Below is a small trained network, with its code and all its weights. Each question gives an input and a class and asks what happens when units are switched off, that is, made to give their printed mean instead of their output.

import numpy as np


def w(rows, s, z=0):
    codes = np.array(rows[::2]) - 128.0
    scale = np.full(codes.shape[1], s)
    scale[-1] = z or s
    return codes * scale


def norm(h):
    return h / np.sqrt((h * h).mean(-1, keepdims=True) + 1e-5)


def f(y):
    return np.maximum(y, 0)


def log_softmax(a):
    a = a - a.max(-1, keepdims=True)
    return a - np.log(np.exp(a).sum(-1, keepdims=True))


def net(x, mask):
    res = np.array(x, float).reshape(1, 4) / 4 @ E
    u = 0
    for l in range(3):
        y = f(norm(res) @ A[l][:, :-1].T + A[l][:, -1])
        res = res + np.where(mask[u : u + 9], y, B[l][:, -1]) @ B[l][:, :-1]
        u += 9
    return log_softmax(norm(res)[-1] @ U[:, :-1].T + U[:, -1])


A, B = {}, {}
E = w([
[46,223,127,134,135,101],'x0',
[116,135,253,182,36,143],'x1',
[145,143,144,114,130,130],'x2',
[146,39,219,98,28,28],'x3',
],0.0054)
A[0] = w([
[82,119,130,103,134,164,49],'0.n1',
[153,88,109,135,141,255,139],'0.n2',
[111,142,133,114,177,49,39],'0.n3',
[131,114,88,119,169,96,179],'0.n4',
[128,144,102,132,150,183,124],'0.n5',
[109,112,184,128,92,111,59],'0.n6',
[54,111,123,72,123,119,3],'0.n7',
[160,146,133,199,133,175,100],'0.n8',
[139,88,149,110,127,91,86],'0.n9',
],0.0099,0.0032)
B[0] = w([
[75,156,131,178,193,161,134],'0.n1',
[187,97,86,179,62,2,253],'0.n2',
[231,111,211,197,102,67,169],'0.n3',
[93,131,204,68,149,78,218],'0.n4',
[89,178,205,115,157,76,207],'0.n5',
[110,133,110,170,157,55,225],'0.n6',
[136,79,90,174,105,67,149],'0.n7',
[168,115,167,181,125,203,192],'0.n8',
[74,142,130,118,202,193,203],'0.n9',
],0.0073,0.0049)
A[1] = w([
[46,53,75,34,93,99,251],'1.n1',
[144,76,139,7,242,155,144],'1.n2',
[133,161,96,219,131,166,79],'1.n3',
[156,141,171,183,223,144,198],'1.n4',
[116,169,245,72,2,90,181],'1.n5',
[153,187,48,75,254,18,154],'1.n6',
[21,195,180,105,142,136,188],'1.n7',
[75,68,193,154,185,221,198],'1.n8',
[115,110,50,62,72,64,57],'1.n9',
],0.0069,0.0019)
B[1] = w([
[185,208,172,115,70,172,179],'1.n1',
[170,184,131,116,30,144,178],'1.n2',
[163,93,65,161,81,196,154],'1.n3',
[121,85,133,109,112,165,183],'1.n4',
[95,119,79,165,178,144,236],'1.n5',
[78,89,159,146,149,90,254],'1.n6',
[78,169,151,67,1,163,194],'1.n7',
[195,55,73,125,193,165,151],'1.n8',
[176,100,143,88,146,129,154],'1.n9',
],0.0075,0.0071)
A[2] = w([
[185,185,34,102,209,60,53],'2.n1',
[141,151,126,127,166,71,70],'2.n2',
[136,132,104,131,205,33,5],'2.n3',
[65,1,152,158,180,91,90],'2.n4',
[243,103,85,199,126,162,88],'2.n5',
[154,205,43,170,72,236,115],'2.n6',
[192,48,185,87,163,53,198],'2.n7',
[151,74,170,248,163,74,149],'2.n8',
[59,204,107,45,213,128,89],'2.n9',
],0.0076,0.0025)
B[2] = w([
[71,66,211,125,195,153,140],'2.n1',
[97,93,131,183,241,180,152],'2.n2',
[104,36,122,117,238,174,166],'2.n3',
[144,119,94,131,179,128,215],'2.n4',
[1,177,156,174,141,12,184],'2.n5',
[188,146,58,48,81,140,159],'2.n6',
[117,126,48,127,109,253,245],'2.n7',
[162,155,183,46,166,121,255],'2.n8',
[219,172,195,204,90,31,156],'2.n9',
],0.0078,0.0083)
U = w([
[123,39,147,80,230,145,1],'0',
[96,206,195,188,91,7,212],'1',
[187,175,55,45,11,202,185],'2',
],0.013,0.00092)

Each question gives the input, the list of numbers given to net, and the class t.
The units are the neurons (one row each of A and B). Each row of codes is followed by its name. A weight is (code - 128) times the scale printed after its matrix; where a second scale follows, it is the last column's (A, B and U).
mask holds one flag per neuron, layer by layer. A switched-off neuron (its flag False) gives its mean, the last column of its row in B, instead of its output. The means were averaged over made-up inputs and are rounded, as every weight is.
A unit's drop is (log p(t) with every unit on - log p(t) with that unit switched off) / (log p(t) with every unit on - log p(t) with every unit switched off).
The circuit of an input: a set's keep is (log p(t) with only the set's units on - log p(t) with every unit switched off) / (log p(t) with every unit on - log p(t) with every unit switched off). Starting from the 12 units with the biggest drops (on a tie, the unit counted first), units are removed one at a time, each time the one whose removal leaves the highest keep (on an exact tie, the one counted first), for as long as the keep stays at least 0.8.
circuit, biggest first: the units of the circuit, biggest drop first
unit that matters most: the unit with the biggest drop
top k neurons: the k neurons with the biggest drops, biggest first
k most important neurons of layer l: the k neurons of layer l with the biggest drops, biggest first
drop of u: that unit's drop, to one decimal
input [7,-6,-5,0], class 1: unit that matters most => 0.n2
input [-4,3,0,7], class 0: 2 most important neurons of layer 1 => 1.n5, 1.n7
input [-8,0,8,8], class 2: circuit, biggest first => 2.n7, 1.n6
input [3,1,-1,-8], class 2: top 3 neurons => 1.n3, 0.n8, 2.n6
input [-7,5,-6,-3], class 1: top 2 neurons => 2.n5, 0.n2
input [-8,1,4,-6], class 1: top 3 neurons => 0.n2, 0.n8, 2.n5
input [-6,0,-5,2], class 2: top 2 neurons => 2.n7, 0.n8
input [-4,7,2,1], class 0: 2 most important neurons of layer 1 => 1.n2, 1.n1
input [1,-2,-2,-3], class 1: top 2 neurons => 0.n5, 1.n7
input [-6,8,2,-4], class 1: top 2 neurons => 2.n5, 0.n2
input [-8,6,4,-1], class 1: top 3 neurons => 2.n5, 0.n2, 1.n6
input [-4,1,4,-7], class 1: top 3 neurons => 0.n2, 0.n8, 2.n5
input [-4,6,-4,1], class 0: top 3 neurons => 1.n2, 1.n1, 0.n2
input [5,-1,4,2], class 0: unit that matters most => 0.n3
input [8,-1,1,3], class 0: top 2 neurons => 0.n3, 0.n7
input [6,1,6,-3], class 2: top 2 neurons => 1.n7, 0.n4
input [-1,-6,3,6], class 2: top 2 neurons => 1.n2, 0.n2
input [-3,2,-8,-7], class 1: top 2 neurons => 0.n2, 0.n8
input [6,3,-7,-2], class 2: drop of 0.n5 => 0.0
input [4,-7,3,-8], class 1: unit that matters most => 2.n9
input [-1,1,3,-1], class 1: drop of 0.n8 => 1.2
input [7,-3,-4,-8], class 1: drop of 2.n9 => 0.1
